Below is a small trained network, with its code and all its weights. Each question gives an input and a class and asks what happens when units are switched off, that is, made to give their printed mean instead of their output.

import numpy as np


def w(rows, s, z=0):
    codes = np.array(rows[::2]) - 128.0
    scale = np.full(codes.shape[1], s)
    scale[-1] = z or s
    return codes * scale


def f(y):
    return y / 2 * (1 + np.tanh(0.7978845608 * (y + 0.044715 * y**3)))


def log_softmax(a):
    a = a - a.max(-1, keepdims=True)
    return a - np.log(np.exp(a).sum(-1, keepdims=True))


def net(x, mask):
    res = np.array(x, float).reshape(1, 7) / 4 @ E
    y = f(res @ A[0][:, :-1].T + A[0][:, -1])
    res = res + np.where(mask, y, B[0][:, -1]) @ B[0][:, :-1]
    return log_softmax(res[-1] @ U[:, :-1].T + U[:, -1])


A, B = {}, {}
E = w([
[214,54,134,140,3,132,64,113,83,172,121],'x0',
[219,97,139,174,200,119,150,46,98,62,111],'x1',
[94,110,72,156,122,78,197,112,96,136,159],'x2',
[54,126,207,184,102,158,117,73,113,114,128],'x3',
[143,232,176,106,155,72,96,133,45,150,157],'x4',
[126,125,129,127,129,130,129,129,125,131,124],'x5',
[194,188,87,244,87,179,113,170,71,66,138],'x6',
],0.011)
A[0] = w([
[167,171,191,103,155,216,55,149,188,133,41,81],'n1',
[35,165,96,132,63,133,94,231,149,196,123,2],'n2',
[145,182,81,221,95,170,115,215,96,43,135,29],'n3',
[26,139,199,169,125,175,125,87,92,80,98,55],'n4',
[202,146,28,57,208,103,139,254,153,95,81,66],'n5',
[125,28,80,153,95,245,216,141,234,94,95,80],'n6',
[86,124,73,195,92,78,246,82,80,211,142,110],'n7',
[31,184,96,127,250,146,137,173,167,24,136,61],'n8',
],0.0076,0.0073)
B[0] = w([
[120,152,82,122,154,94,101,172,159,60,187,187],'n1',
[184,111,124,220,188,106,150,59,114,92,74,203],'n2',
[95,88,196,82,154,81,143,136,194,168,88,222],'n3',
[156,103,119,170,113,166,175,104,130,187,254,186],'n4',
[151,126,132,176,98,149,159,94,146,165,198,218],'n5',
[108,199,142,110,120,95,141,115,75,144,118,254],'n6',
[84,136,116,97,136,146,90,175,170,61,162,200],'n7',
[178,82,134,107,95,146,35,147,86,135,86,249],'n8',
],0.013,0.011)
U = w([
[145,77,116,127,35,156,65,139,81,149,94,177],'0',
[135,121,105,164,83,159,155,107,143,201,205,58],'1',
[93,91,188,67,178,112,148,112,193,190,96,89],'2',
[157,113,108,175,193,143,160,55,97,58,83,133],'3',
[102,161,80,121,117,133,111,164,169,45,162,75],'4',
[123,148,133,135,110,146,125,126,111,149,126,253],'5',
[116,252,153,109,128,115,137,134,30,180,128,108],'6',
],0.014,0.013)

Each question gives the input, the list of numbers given to net, and the class t.
The units are the neurons (one row each of A and B). Each row of codes is followed by its name. A weight is (code - 128) times the scale printed after its matrix; where a second scale follows, it is the last column's (A, B and U).
mask holds one flag per neuron, in row order. A switched-off neuron (its flag False) gives its mean, the last column of its row in B, instead of its output. The means were averaged over made-up inputs and are rounded, as every weight is.
A unit's drop is (log p(t) with every unit on - log p(t) with that unit switched off) / (log p(t) with every unit on - log p(t) with every unit switched off).
The circuit of an input: a set's keep is (log p(t) with only the set's units on - log p(t) with every unit switched off) / (log p(t) with every unit on - log p(t) with every unit switched off). Starting from all 8 units, units are removed one at a time, each time the one whose removal leaves the highest keep (on an exact tie, the one counted first), for as long as the keep stays at least 0.8.
units of the circuit, in order: the units of the circuit, biggest drop first
unit that matters most: the unit with the biggest drop
k most important neurons: the k neurons with the biggest drops, biggest first
drop when u is switched off: that unit's drop, to one decimal
input [2,-7,4,-2,-6,0,5], class 3: units of the circuit, in order	[n2]
input [-1,1,8,6,8,0,-1], class 4: 3 most important neurons	[n7, n6, n5]
input [7,-8,-2,5,-4,-6,-5], class 3: units of the circuit, in order	[n2, n8]
input [3,2,-7,-6,8,-8,-7], class 5: 2 most important neurons	[n6, n3]
input [5,-7,2,-1,-7,8,6], class 5: 4 most important neurons	[n6, n8, n3, n2]
input [7,-4,-8,2,6,-7,5], class 4: 3 most important neurons	[n1, n8, n6]
input [-4,-5,-3,2,4,-5,4], class 3: units of the circuit, in order	[n2, n6]
input [-1,2,-2,3,-3,4,3], class 5: 4 most important neurons	[n2, n5, n8, n4]
input [4,-6,-2,-4,-2,2,4], class 3: units of the circuit, in order	[n2, n8]
input [-1,1,7,5,-8,7,-2], class 6: 2 most important neurons	[n6, n1]
input [7,8,-6,2,-8,-5,0], class 3: 2 most important neurons	[n8, n1]
input [-3,5,-7,-1,-2,7,-1], class 4: 2 most important neurons	[n1, n2]
input [0,-7,-6,-3,-3,5,4], class 3: 2 most important neurons	[n2, n7]
input [-7,6,5,5,-1,0,1], class 0: 2 most important neurons	[n8, n2]
input [4,1,-2,7,-6,-1,-4], class 1: 2 most important neurons	[n4, n8]
input [-7,-4,8,6,-7,-2,-7], class 4: units of the circuit, in order	[n7]
input [3,-6,7,3,-2,7,0], class 4: 2 most important neurons	[n7, n8]
input [1,1,7,2,0,3,7], class 2: 2 most important neurons	[n3, n1]
input [5,-6,-5,-7,5,-2,-3], class 1: units of the circuit, in order	[n8, n5]
input [-4,4,8,-8,1,-4,-2], class 1: 2 most important neurons	[n5, n1]
input [-1,8,6,-8,2,0,8], class 1: unit that matters most	n5
input [-3,-4,7,4,-2,3,-6], class 4: drop when n3 is switched off	0.5
input [6,0,0,7,-4,3,2], class 1: drop when n4 is switched off	0.6
input [6,-5,5,3,0,-5,8], class 2: drop when n8 is switched off	0.1
input [-6,1,4,-1,-5,-1,-1], class 0: drop when n8 is switched off	0.8
